Below is a small trained network, with its code and all its weights. Each question gives an input and a class and asks what happens when units are switched off, that is, made to give their printed mean instead of their output.

import numpy as np


def w(rows, s, z=0):
    codes = np.array(rows[::2]) - 128.0
    scale = np.full(codes.shape[1], s)
    scale[-1] = z or s
    return codes * scale


def norm(h):
    return h / np.sqrt((h * h).mean(-1, keepdims=True) + 1e-5)


def f(y):
    return np.maximum(y, 0)


def log_softmax(a):
    a = a - a.max(-1, keepdims=True)
    return a - np.log(np.exp(a).sum(-1, keepdims=True))


def net(x, mask):
    res = np.array(x, float).reshape(1, 3) / 4 @ E
    u = 0
    for l in range(4):
        y = f(norm(res) @ A[l][:, :-1].T + A[l][:, -1])
        res = res + np.where(mask[u : u + 5], y, B[l][:, -1]) @ B[l][:, :-1]
        u += 5
    return log_softmax(norm(res)[-1] @ U[:, :-1].T + U[:, -1])


A, B = {}, {}
E = w([
[147,86,120,110,226,149],'x0',
[126,112,185,121,172,253],'x1',
[176,62,181,155,90,45],'x2',
],0.0028)
A[0] = w([
[162,172,32,168,251,170,42],'L0N1',
[124,165,165,93,191,166,89],'L0N2',
[129,63,68,120,157,84,87],'L0N3',
[65,92,202,140,80,160,87],'L0N4',
[198,108,187,71,209,78,2],'L0N5',
],0.0027,0.0018)
B[0] = w([
[129,110,93,99,132,205,250],'L0N1',
[100,188,104,63,164,135,219],'L0N2',
[139,143,182,145,79,102,204],'L0N3',
[166,116,171,3,97,236,198],'L0N4',
[132,44,193,108,225,132,181],'L0N5',
],0.0036,0.0013)
A[1] = w([
[155,2,155,252,202,125,75],'L1N1',
[153,133,90,94,185,169,72],'L1N2',
[141,60,141,158,205,192,133],'L1N3',
[82,90,203,167,157,226,156],'L1N4',
[89,128,151,124,99,171,1],'L1N5',
],0.0029,0.00085)
B[1] = w([
[68,56,84,2,172,46,206],'L1N1',
[129,48,124,140,135,144,202],'L1N2',
[123,73,94,143,90,5,223],'L1N3',
[156,138,124,166,90,44,249],'L1N4',
[122,131,165,154,118,99,158],'L1N5',
],0.004,0.0021)
A[2] = w([
[94,136,105,148,71,133,70],'L2N1',
[121,145,89,154,112,65,84],'L2N2',
[152,107,135,180,30,76,254],'L2N3',
[162,132,182,140,140,140,8],'L2N4',
[97,255,125,154,87,143,87],'L2N5',
],0.0047,0.00094)
B[2] = w([
[115,174,140,74,155,136,169],'L2N1',
[199,142,126,179,171,96,189],'L2N2',
[102,155,121,144,179,180,254],'L2N3',
[155,82,137,196,61,134,138],'L2N4',
[139,94,165,3,122,120,208],'L2N5',
],0.0047,0.0035)
A[3] = w([
[106,179,58,100,187,140,57],'L3N1',
[121,133,138,187,99,187,3],'L3N2',
[161,101,166,169,118,171,21],'L3N3',
[66,102,56,129,171,197,53],'L3N4',
[126,181,115,253,147,77,154],'L3N5',
],0.0047,0.00059)
B[3] = w([
[147,86,77,204,77,151,252],'L3N1',
[161,37,184,154,94,62,161],'L3N2',
[96,115,106,185,21,137,168],'L3N3',
[41,160,94,255,147,160,246],'L3N4',
[211,229,226,222,197,171,216],'L3N5',
],0.0042,0.0022)
U = w([
[26,122,23,234,179,247,201],'0',
[206,230,171,243,173,68,136],'1',
[60,203,162,3,86,210,123],'2',
[118,75,212,187,23,176,92],'3',
[137,196,24,67,109,65,3],'4',
[120,17,125,72,213,19,219],'5',
],0.0079,0.0015)

Each question gives the input, the list of numbers given to net, and the class t.
The units are the neurons (one row each of A and B). Each row of codes is followed by its name. A weight is (code - 128) times the scale printed after its matrix; where a second scale follows, it is the last column's (A, B and U).
mask holds one flag per neuron, layer by layer. A switched-off neuron (its flag False) gives its mean, the last column of its row in B, instead of its output. The means were averaged over made-up inputs and are rounded, as every weight is.
A unit's drop is (log p(t) with every unit on - log p(t) with that unit switched off) / (log p(t) with every unit on - log p(t) with every unit switched off).
The circuit of an input: a set's keep is (log p(t) with only the set's units on - log p(t) with every unit switched off) / (log p(t) with every unit on - log p(t) with every unit switched off). Starting from the 12 units with the biggest drops (on a tie, the unit counted first), units are removed one at a time, each time the one whose removal leaves the highest keep (on an exact tie, the one counted first), for as long as the keep stays at least 0.8.
circuit, biggest first: the units of the circuit, biggest drop first
unit that matters most: the unit with the biggest drop
top k neurons: the k neurons with the biggest drops, biggest first
top k neurons in layer l: the k neurons of layer l with the biggest drops, biggest first
drop when u is switched off: that unit's drop, to one decimal
input [-3,-2,-8], class 2: top 2 neurons	[L2N5, L2N3]
input [-2,-8,-1], class 1: circuit, biggest first	[L3N5, L2N2]
input [-4,1,-4], class 2: circuit, biggest first	[L2N5]
input [-7,-3,1], class 2: top 3 neurons in layer 2	[L2N5, L2N1, L2N4]
input [2,8,8], class 5: top 2 neurons	[L1N1, L1N3]
input [-3,1,-6], class 2: top 3 neurons	[L2N5, L2N3, L1N1]
input [2,5,1], class 5: top 2 neurons	[L1N3, L2N3]
input [2,7,2], class 5: circuit, biggest first	[L1N3, L1N1]
input [-8,-3,0], class 2: top 3 neurons	[L2N5, L1N3, L1N4]
input [-5,-1,7], class 1: top 2 neurons	[L3N5, L2N3]
input [2,-3,-1], class 1: top 2 neurons	[L2N2, L3N5]
input [8,-4,-3], class 0: top 2 neurons in layer 2	[L2N5, L2N2]
input [-7,-4,-6], class 2: top 3 neurons in layer 1	[L1N3, L1N4, L1N1]
input [1,-3,-1], class 1: unit that matters most	L2N2
input [-6,-8,2], class 1: drop when L3N5 is switched off	0.3
input [-4,0,2], class 2: drop when L1N3 is switched off	0.8
input [-7,-3,6], class 1: drop when L2N3 is switched off	0.1
input [-6,2,1], class 2: drop when L0N4 is switched off	0.0
